Below is a small trained network, with its code and all its weights. Each question gives an input and a class and asks what happens when units are switched off, that is, made to give their printed mean instead of their output.

import numpy as np


def w(rows, s, z=0):
    codes = np.array(rows[::2]) - 128.0
    scale = np.full(codes.shape[1], s)
    scale[-1] = z or s
    return codes * scale


def f(y):
    return np.maximum(y, 0)


def log_softmax(a):
    a = a - a.max(-1, keepdims=True)
    return a - np.log(np.exp(a).sum(-1, keepdims=True))


def net(x, mask):
    res = np.array(x, float).reshape(1, 5) / 4 @ E
    y = f(res @ A[0][:, :-1].T + A[0][:, -1])
    res = res + np.where(mask, y, B[0][:, -1]) @ B[0][:, :-1]
    return log_softmax(res[-1] @ U[:, :-1].T + U[:, -1])


A, B = {}, {}
E = w([
[61,132,153,43,11,122,174,129,220],'x0',
[113,208,138,119,191,207,242,38,198],'x1',
[59,167,218,67,107,87,94,37,39],'x2',
[76,202,127,122,158,100,112,203,72],'x3',
[15,178,87,72,96,205,157,184,115],'x4',
],0.012)
A[0] = w([
[205,84,138,194,154,105,141,154,157,153],'N1',
[189,112,31,163,100,107,113,154,173,168],'N2',
[145,140,79,244,158,104,147,81,119,254],'N3',
[115,86,71,149,117,138,95,220,96,117],'N4',
[116,110,114,67,78,132,61,101,146,216],'N5',
[125,67,178,82,107,82,104,94,93,121],'N6',
],0.011,0.0046)
B[0] = w([
[131,71,108,160,174,68,133,106,195,245],'N1',
[116,67,64,116,108,153,136,148,145,231],'N2',
[114,137,111,200,131,141,84,59,138,251],'N3',
[149,163,75,132,47,202,5,161,100,219],'N4',
[161,76,143,52,78,184,148,159,95,199],'N5',
[176,140,160,107,103,88,167,72,58,214],'N6',
],0.013,0.015)
U = w([
[166,202,129,191,158,174,196,75,170,125],'0',
[127,132,106,136,50,153,37,227,96,113],'1',
[192,139,187,168,190,9,38,109,73,120],'2',
[25,220,178,32,61,143,235,152,173,253],'3',
[156,14,129,158,111,77,133,140,189,75],'4',
[172,75,215,78,53,83,196,116,78,66],'5',
],0.011,0.0046)

Each question gives the input, the list of numbers given to net, and the class t.
The units are the neurons (one row each of A and B). Each row of codes is followed by its name. A weight is (code - 128) times the scale printed after its matrix; where a second scale follows, it is the last column's (A, B and U).
mask holds one flag per neuron, in row order. A switched-off neuron (its flag False) gives its mean, the last column of its row in B, instead of its output. The means were averaged over made-up inputs and are rounded, as every weight is.
A unit's drop is (log p(t) with every unit on - log p(t) with that unit switched off) / (log p(t) with every unit on - log p(t) with every unit switched off).
The circuit of an input: a set's keep is (log p(t) with only the set's units on - log p(t) with every unit switched off) / (log p(t) with every unit on - log p(t) with every unit switched off). Starting from all 6 units, units are removed one at a time, each time the one whose removal leaves the highest keep (on an exact tie, the one counted first), for as long as the keep stays at least 0.8.
units of the circuit, in order: the units of the circuit, biggest drop first
top k neurons: the k neurons with the biggest drops, biggest first
drop when u is switched off: that unit's drop, to one decimal
input [3,8,-2,3,2], class 3: top neuron -> [N3]
input [3,2,2,2,-5], class 5: top 2 neurons -> [N3; N1]
input [0,4,-3,5,2], class 3: units of the circuit, in order -> [N1; N4]
input [-7,-2,-6,3,-5], class 4: top 2 neurons -> [N1; N2]
input [3,6,-7,1,-1], class 4: top 3 neurons -> [N2; N6; N1]
input [1,-6,-8,6,-7], class 1: top 2 neurons -> [N4; N6]
input [-5,-6,1,-6,-4], class 4: top 2 neurons -> [N2; N1]
input [-6,3,5,-4,8], class 3: top 2 neurons -> [N3; N1]
input [-7,-2,5,-7,6], class 5: top 3 neurons -> [N4; N1; N3]
input [2,7,-8,0,8], class 3: top 2 neurons -> [N3; N1]
input [-7,0,7,-2,8], class 3: drop when N3 is switched off -> 0.3
input [-2,0,3,-6,0], class 5: drop when N1 is switched off -> 0.1
input [-4,7,-4,-8,-3], class 4: drop when N1 is switched off -> 1.9
input [4,-6,3,6,-2], class 5: units of the circuit, in order -> [N6]
